Below is a small trained network, with its code and all its weights. Each question gives an input and a class and asks what happens when units are switched off, that is, made to give their printed mean instead of their output.

import numpy as np


def w(rows, s, z=0):
    codes = np.array(rows[::2]) - 128.0
    scale = np.full(codes.shape[1], s)
    scale[-1] = z or s
    return codes * scale


def f(y):
    return y / 2 * (1 + np.tanh(0.7978845608 * (y + 0.044715 * y**3)))


def log_softmax(a):
    a = a - a.max(-1, keepdims=True)
    return a - np.log(np.exp(a).sum(-1, keepdims=True))


def net(x, mask):
    res = np.array(x, float).reshape(1, 5) / 4 @ E
    y = f(res @ A[0][:, :-1].T + A[0][:, -1])
    res = res + np.where(mask, y, B[0][:, -1]) @ B[0][:, :-1]
    return log_softmax(res[-1] @ U[:, :-1].T + U[:, -1])


A, B = {}, {}
E = w([
[173,123,206,90,160,166,86,191,57,134],'x0',
[51,66,69,128,54,181,131,154,120,255],'x1',
[199,73,190,224,109,125,136,138,170,155],'x2',
[199,219,118,144,149,166,164,116,126,209],'x3',
[56,121,66,190,190,202,126,129,147,61],'x4',
],0.012)
A[0] = w([
[74,94,85,184,166,205,151,174,97,145,103],'neuron 0',
[118,85,161,96,179,153,132,186,101,159,35],'neuron 1',
[161,90,166,178,154,138,111,120,182,140,5],'neuron 2',
[98,126,64,156,70,75,173,69,159,149,86],'neuron 3',
[142,120,137,73,6,120,131,144,125,161,95],'neuron 4',
[85,141,40,77,134,123,101,145,53,170,84],'neuron 5',
[157,153,171,136,172,134,130,188,87,85,56],'neuron 6',
[112,109,155,118,117,194,93,200,64,159,65],'neuron 7',
[92,49,123,96,81,134,83,160,151,118,85],'neuron 8',
[171,168,81,114,120,244,172,121,139,218,130],'neuron 9',
[133,156,124,153,174,160,56,145,190,85,54],'neuron 10',
[159,60,133,182,88,166,141,164,146,156,119],'neuron 11',
[129,92,135,158,103,162,131,165,159,160,126],'neuron 12',
],0.012,0.0023)
B[0] = w([
[211,108,103,192,194,30,31,157,97,207,215],'neuron 0',
[88,146,144,163,170,175,129,162,161,172,180],'neuron 1',
[84,178,116,91,117,175,43,124,106,54,199],'neuron 2',
[68,134,143,194,164,187,177,186,194,165,228],'neuron 3',
[191,150,170,119,147,26,83,217,129,210,230],'neuron 4',
[134,161,65,8,65,149,60,153,135,40,221],'neuron 5',
[85,63,99,127,135,152,173,178,167,132,214],'neuron 6',
[79,111,160,193,108,192,205,223,205,143,212],'neuron 7',
[125,57,212,139,141,149,217,2,38,94,210],'neuron 8',
[117,49,197,149,61,149,187,106,43,102,255],'neuron 9',
[195,123,138,145,158,82,118,137,98,148,190],'neuron 10',
[119,160,70,52,61,195,69,121,131,19,225],'neuron 11',
[160,158,30,87,135,74,96,157,136,71,195],'neuron 12',
],0.0096,0.014)
U = w([
[57,132,111,174,159,186,156,161,247,172,92],'0',
[150,201,68,38,120,180,62,116,122,69,84],'1',
[177,115,96,124,146,92,133,138,125,131,248],'2',
[211,140,129,156,183,18,58,149,88,205,79],'3',
[125,94,185,154,123,144,195,45,11,101,96],'4',
],0.012)

Each question gives the input, the list of numbers given to net, and the class t.
The units are the neurons (one row each of A and B). Each row of codes is followed by its name. A weight is (code - 128) times the scale printed after its matrix; where a second scale follows, it is the last column's (A, B and U).
mask holds one flag per neuron, in row order. A switched-off neuron (its flag False) gives its mean, the last column of its row in B, instead of its output. The means were averaged over made-up inputs and are rounded, as every weight is.
A unit's drop is (log p(t) with every unit on - log p(t) with that unit switched off) / (log p(t) with every unit on - log p(t) with every unit switched off).
The circuit of an input: a set's keep is (log p(t) with only the set's units on - log p(t) with every unit switched off) / (log p(t) with every unit on - log p(t) with every unit switched off). Starting from the 12 units with the biggest drops (on a tie, the unit counted first), units are removed one at a time, each time the one whose removal leaves the highest keep (on an exact tie, the one counted first), for as long as the keep stays at least 0.8.
units of the circuit, in order: the units of the circuit, biggest drop first
unit that matters most: the unit with the biggest drop
k most important neurons: the k neurons with the biggest drops, biggest first
drop when u is switched off: that unit's drop, to one decimal
input [5,-2,-1,7,6], class 4: units of the circuit, in order -> (neuron 9)
input [-6,0,2,7,-6], class 4: 3 most important neurons -> (neuron 9; neuron 0; neuron 7)
input [3,5,8,8,6], class 1: 3 most important neurons -> (neuron 11; neuron 12; neuron 2)
input [6,-2,-7,-7,-8], class 3: 3 most important neurons -> (neuron 4; neuron 11; neuron 9)
input [2,-6,2,8,-2], class 4: 2 most important neurons -> (neuron 4; neuron 0)
input [2,2,-5,6,5], class 4: 4 most important neurons -> (neuron 9; neuron 4; neuron 11; neuron 12)
input [3,7,-1,-3,2], class 2: 4 most important neurons -> (neuron 0; neuron 7; neuron 8; neuron 5)
input [7,-2,6,1,8], class 3: 2 most important neurons -> (neuron 0; neuron 10)
input [-3,4,-4,-6,-7], class 3: 3 most important neurons -> (neuron 4; neuron 9; neuron 11)
input [-7,0,-5,-8,-5], class 4: 3 most important neurons -> (neuron 8; neuron 7; neuron 6)
input [-6,-2,-6,4,1], class 0: 2 most important neurons -> (neuron 3; neuron 11)
input [-8,-1,7,-2,-5], class 0: 2 most important neurons -> (neuron 3; neuron 5)
input [4,7,6,7,3], class 2: 3 most important neurons -> (neuron 0; neuron 12; neuron 9)
input [-1,-8,-6,6,2], class 2: 3 most important neurons -> (neuron 11; neuron 5; neuron 0)
input [-4,-4,7,-5,4], class 1: unit that matters most -> neuron 2
input [1,-1,-4,6,0], class 4: 2 most important neurons -> (neuron 9; neuron 11)
input [0,7,0,-1,-2], class 2: units of the circuit, in order -> (neuron 4; neuron 5; neuron 7; neuron 8)
input [-5,-3,4,-2,-8], class 3: drop when neuron 0 is switched off -> 0.0
input [7,-5,6,4,-7], class 0: drop when neuron 5 is switched off -> 0.1
input [-6,-4,5,-7,-8], class 3: units of the circuit, in order -> (neuron 4)
input [4,2,2,6,6], class 3: drop when neuron 0 is switched off -> 3.0
input [4,2,7,3,6], class 1: drop when neuron 11 is switched off -> 1.5
